Below is a small trained network, with its code and all its weights. Each question gives an input and a class and asks what happens when units are switched off, that is, made to give their printed mean instead of their output.

import numpy as np


def w(rows, s, z=0):
    codes = np.array(rows[::2]) - 128.0
    scale = np.full(codes.shape[1], s)
    scale[-1] = z or s
    return codes * scale


def f(y):
    return np.maximum(y, 0)


def log_softmax(a):
    a = a - a.max(-1, keepdims=True)
    return a - np.log(np.exp(a).sum(-1, keepdims=True))


def net(x, mask):
    res = np.array(x, float).reshape(1, 6) / 4 @ E
    y = f(res @ A[0][:, :-1].T + A[0][:, -1])
    res = res + np.where(mask, y, B[0][:, -1]) @ B[0][:, :-1]
    return log_softmax(res[-1] @ U[:, :-1].T + U[:, -1])


A, B = {}, {}
E = w([
[135,113,255,169,103,170,94],'x0',
[105,6,121,65,154,121,38],'x1',
[201,173,180,52,222,204,170],'x2',
[117,104,114,157,176,128,140],'x3',
[111,106,120,148,164,127,145],'x4',
[128,131,128,129,131,125,124],'x5',
],0.01)
A[0] = w([
[116,68,173,180,111,143,98,191],'neuron 1',
[120,150,34,65,139,95,153,238],'neuron 2',
[112,130,20,135,91,111,119,220],'neuron 3',
[133,27,133,50,149,118,54,156],'neuron 4',
[159,150,160,49,194,174,158,132],'neuron 5',
[153,154,161,53,192,156,155,145],'neuron 6',
[117,156,36,71,143,101,144,215],'neuron 7',
[136,217,127,205,112,128,190,254],'neuron 8',
[170,122,253,153,150,175,118,99],'neuron 9',
[93,75,140,152,100,95,68,166],'neuron 10',
[124,106,129,24,193,162,127,115],'neuron 11',
[109,140,140,218,76,101,130,215],'neuron 12',
[140,101,221,187,116,149,107,150],'neuron 13',
[106,158,124,107,129,110,196,171],'neuron 14',
[168,198,60,145,140,143,192,184],'neuron 15',
],0.013,0.0059)
B[0] = w([
[73,161,164,123,44,120,90,201],'neuron 1',
[177,29,27,130,136,70,127,233],'neuron 2',
[76,31,95,101,207,30,182,231],'neuron 3',
[167,49,214,78,51,158,44,250],'neuron 4',
[182,183,126,57,206,213,98,230],'neuron 5',
[161,163,65,75,137,250,146,223],'neuron 6',
[201,152,20,128,109,114,43,223],'neuron 7',
[68,210,31,203,180,134,236,252],'neuron 8',
[81,81,247,110,253,159,164,219],'neuron 9',
[80,89,112,136,2,191,129,219],'neuron 10',
[225,170,183,95,193,96,52,205],'neuron 11',
[145,184,166,216,110,9,141,218],'neuron 12',
[92,184,233,157,78,155,132,204],'neuron 13',
[119,170,102,83,120,116,151,179],'neuron 14',
[96,182,64,15,89,125,176,227],'neuron 15',
],0.019,0.015)
U = w([
[79,111,77,146,149,44,192,252],'0',
[86,1,93,130,118,102,54,88],'1',
[58,207,182,237,127,104,173,177],'2',
[55,107,191,134,59,148,106,145],'3',
[107,185,53,53,162,165,137,181],'4',
[207,105,112,82,168,146,46,55],'5',
[85,183,186,155,219,216,219,23],'6',
[115,107,221,87,177,196,97,86],'7',
],0.0083,0.0013)

Each question gives the input, the list of numbers given to net, and the class t.
The units are the neurons (one row each of A and B). Each row of codes is followed by its name. A weight is (code - 128) times the scale printed after its matrix; where a second scale follows, it is the last column's (A, B and U).
mask holds one flag per neuron, in row order. A switched-off neuron (its flag False) gives its mean, the last column of its row in B, instead of its output. The means were averaged over made-up inputs and are rounded, as every weight is.
A unit's drop is (log p(t) with every unit on - log p(t) with that unit switched off) / (log p(t) with every unit on - log p(t) with every unit switched off).
The circuit of an input: a set's keep is (log p(t) with only the set's units on - log p(t) with every unit switched off) / (log p(t) with every unit on - log p(t) with every unit switched off). Starting from the 12 units with the biggest drops (on a tie, the unit counted first), units are removed one at a time, each time the one whose removal leaves the highest keep (on an exact tie, the one counted first), for as long as the keep stays at least 0.8.
units of the circuit, in order: the units of the circuit, biggest drop first
top k neurons: the k neurons with the biggest drops, biggest first
drop of u: that unit's drop, to one decimal
input [0,1,-7,-5,-5,-2], class 1: units of the circuit, in order	[neuron 8; neuron 3]
input [6,8,1,-8,4,0], class 7: units of the circuit, in order	[neuron 9]
input [-2,-6,0,-6,-5,-2], class 0: units of the circuit, in order	[neuron 5; neuron 6]
input [-6,1,7,-8,-1,-8], class 5: top 2 neurons	[neuron 11; neuron 8]
input [-4,-1,0,-6,-4,1], class 0: top 2 neurons	[neuron 5; neuron 6]
input [1,8,7,5,1,-6], class 7: top 3 neurons	[neuron 7; neuron 9; neuron 2]
input [1,-7,6,-7,-1,-3], class 6: top 2 neurons	[neuron 9; neuron 7]
input [5,1,-4,-5,7,7], class 3: top 2 neurons	[neuron 8; neuron 10]
input [-6,8,1,-4,-8,-2], class 5: top 2 neurons	[neuron 11; neuron 7]
input [7,1,-1,2,-4,-2], class 3: drop of neuron 8	0.6
input [8,6,2,4,-3,1], class 7: drop of neuron 9	0.3
input [-3,1,-4,2,-4,7], class 1: drop of neuron 8	0.4
input [-6,1,8,2,-8,-5], class 5: drop of neuron 8	0.7
input [1,5,-2,-8,5,5], class 3: top neuron	[neuron 2]
